Below are the code and all the weights of a small trained network. Each question names an input and a class and asks about switching units off, where a switched-off unit gives its printed mean instead of its output.

import numpy as np


def w(rows, s, z=0):
    codes = np.array(rows[::2]) - 128.0
    scale = np.full(codes.shape[1], s)
    scale[-1] = z or s
    return codes * scale


def f(y):
    return y / 2 * (1 + np.tanh(0.7978845608 * (y + 0.044715 * y**3)))


def log_softmax(a):
    a = a - a.max(-1, keepdims=True)
    return a - np.log(np.exp(a).sum(-1, keepdims=True))


def net(x, mask):
    res = np.array(x, float).reshape(1, 7) / 4 @ E
    y = f(res @ A[0][:, :-1].T + A[0][:, -1])
    res = res + np.where(mask, y, B[0][:, -1]) @ B[0][:, :-1]
    return log_softmax(res[-1] @ U[:, :-1].T + U[:, -1])


A, B = {}, {}
E = w([
[126,127,128,127,126,128],'x0',
[129,127,128,127,128,128],'x1',
[99,142,222,122,188,62],'x2',
[124,251,167,71,99,175],'x3',
[202,144,158,197,53,66],'x4',
[128,128,128,128,128,128],'x5',
[130,127,127,124,128,127],'x6',
],0.012)
A[0] = w([
[121,163,82,131,43,190,114],'n1',
[133,255,164,93,93,184,182],'n2',
[70,117,151,71,226,132,147],'n3',
[174,177,179,131,36,108,72],'n4',
[121,53,100,149,135,133,253],'n5',
[161,150,193,152,122,46,65],'n6',
[114,110,90,93,157,203,188],'n7',
[98,120,151,90,182,141,107],'n8',
[149,68,151,135,160,89,151],'n9',
[111,179,164,104,138,110,66],'n10',
[159,68,64,146,112,147,190],'n11',
[159,94,41,144,105,157,217],'n12',
[130,118,93,115,148,132,144],'n13',
[91,106,120,147,152,142,174],'n14',
[91,73,83,82,190,139,208],'n15',
[129,79,157,158,196,87,147],'n16',
[87,110,36,88,152,225,216],'n17',
[153,130,107,144,98,118,136],'n18',
[183,136,81,160,26,131,126],'n19',
[105,137,139,108,175,141,118],'n20',
[135,187,217,83,133,106,45],'n21',
[168,170,80,78,96,165,116],'n22',
[156,95,137,174,112,99,121],'n23',
],0.015,0.0053)
B[0] = w([
[2,105,145,129,65,126,199],'n1',
[116,247,85,78,114,201,254],'n2',
[92,63,89,113,238,203,215],'n3',
[57,176,102,237,157,26,207],'n4',
[169,98,75,166,164,28,201],'n5',
[173,142,197,120,49,41,193],'n6',
[173,177,181,60,84,98,200],'n7',
[124,105,104,122,187,192,174],'n8',
[95,67,164,88,77,119,177],'n9',
[207,148,128,134,193,142,167],'n10',
[225,136,88,187,182,144,205],'n11',
[236,164,49,177,138,161,214],'n12',
[124,151,105,120,131,100,148],'n13',
[101,135,133,129,164,95,156],'n14',
[52,190,99,130,204,24,208],'n15',
[33,82,201,103,113,81,183],'n16',
[191,191,200,43,44,50,239],'n17',
[136,113,132,173,120,176,161],'n18',
[89,71,84,223,168,204,222],'n19',
[129,116,114,104,169,177,163],'n20',
[214,199,162,166,233,99,194],'n21',
[68,158,156,97,56,134,185],'n22',
[203,79,160,110,72,206,177],'n23',
],0.031,0.019)
U = w([
[199,156,112,142,154,39,246],'0',
[45,3,112,90,193,88,228],'1',
[177,18,61,183,132,148,141],'2',
[144,15,216,118,62,66,59],'3',
[126,148,133,38,59,134,51],'4',
[152,115,104,86,207,212,52],'5',
[38,122,85,170,99,178,5],'6',
],0.0076,0.0019)

Each question gives the input, the list of numbers given to net, and the class t.
The units are the neurons (one row each of A and B). Each row of codes is followed by its name. A weight is (code - 128) times the scale printed after its matrix; where a second scale follows, it is the last column's (A, B and U).
mask holds one flag per neuron, in row order. A switched-off neuron (its flag False) gives its mean, the last column of its row in B, instead of its output. The means were averaged over made-up inputs and are rounded, as every weight is.
A unit's drop is (log p(t) with every unit on - log p(t) with that unit switched off) / (log p(t) with every unit on - log p(t) with every unit switched off).
The circuit of an input: a set's keep is (log p(t) with only the set's units on - log p(t) with every unit switched off) / (log p(t) with every unit on - log p(t) with every unit switched off). Starting from the 12 units with the biggest drops (on a tie, the unit counted first), units are removed one at a time, each time the one whose removal leaves the highest keep (on an exact tie, the one counted first), for as long as the keep stays at least 0.8.
units of the circuit, in order: the units of the circuit, biggest drop first
k most important neurons: the k neurons with the biggest drops, biggest first
drop of u: that unit's drop, to one decimal
input [6,-3,2,1,-5,-8,-7], class 5: units of the circuit, in order : n3
input [-3,5,1,-3,0,2,-7], class 1: 2 most important neurons : n17, n6
input [-2,7,1,-8,-6,0,5], class 1: 2 most important neurons : n3, n16
input [-5,-6,7,0,-5,-5,-7], class 1: 2 most important neurons : n2, n16
input [-4,4,8,0,-1,3,0], class 1: 2 most important neurons : n2, n16
input [-8,6,0,6,-5,-3,7], class 4: 2 most important neurons : n17, n19
input [7,5,-8,1,3,-5,-7], class 6: 2 most important neurons : n1, n22
input [-7,1,0,8,2,6,-6], class 6: 2 most important neurons : n17, n2
input [1,7,0,-8,2,4,5], class 2: 2 most important neurons : n17, n11
input [0,-1,-1,-5,1,1,6], class 2: drop of n17 : 0.3
input [0,-7,-6,2,1,1,5], class 6: drop of n19 : 0.4
input [-1,-5,0,1,-5,-7,8], class 4: drop of n21 : 0.2
input [2,-7,8,6,0,-8,3], class 5: drop of n3 : 0.3
input [-4,-1,-8,0,2,-4,-5], class 2: units of the circuit, in order : n19
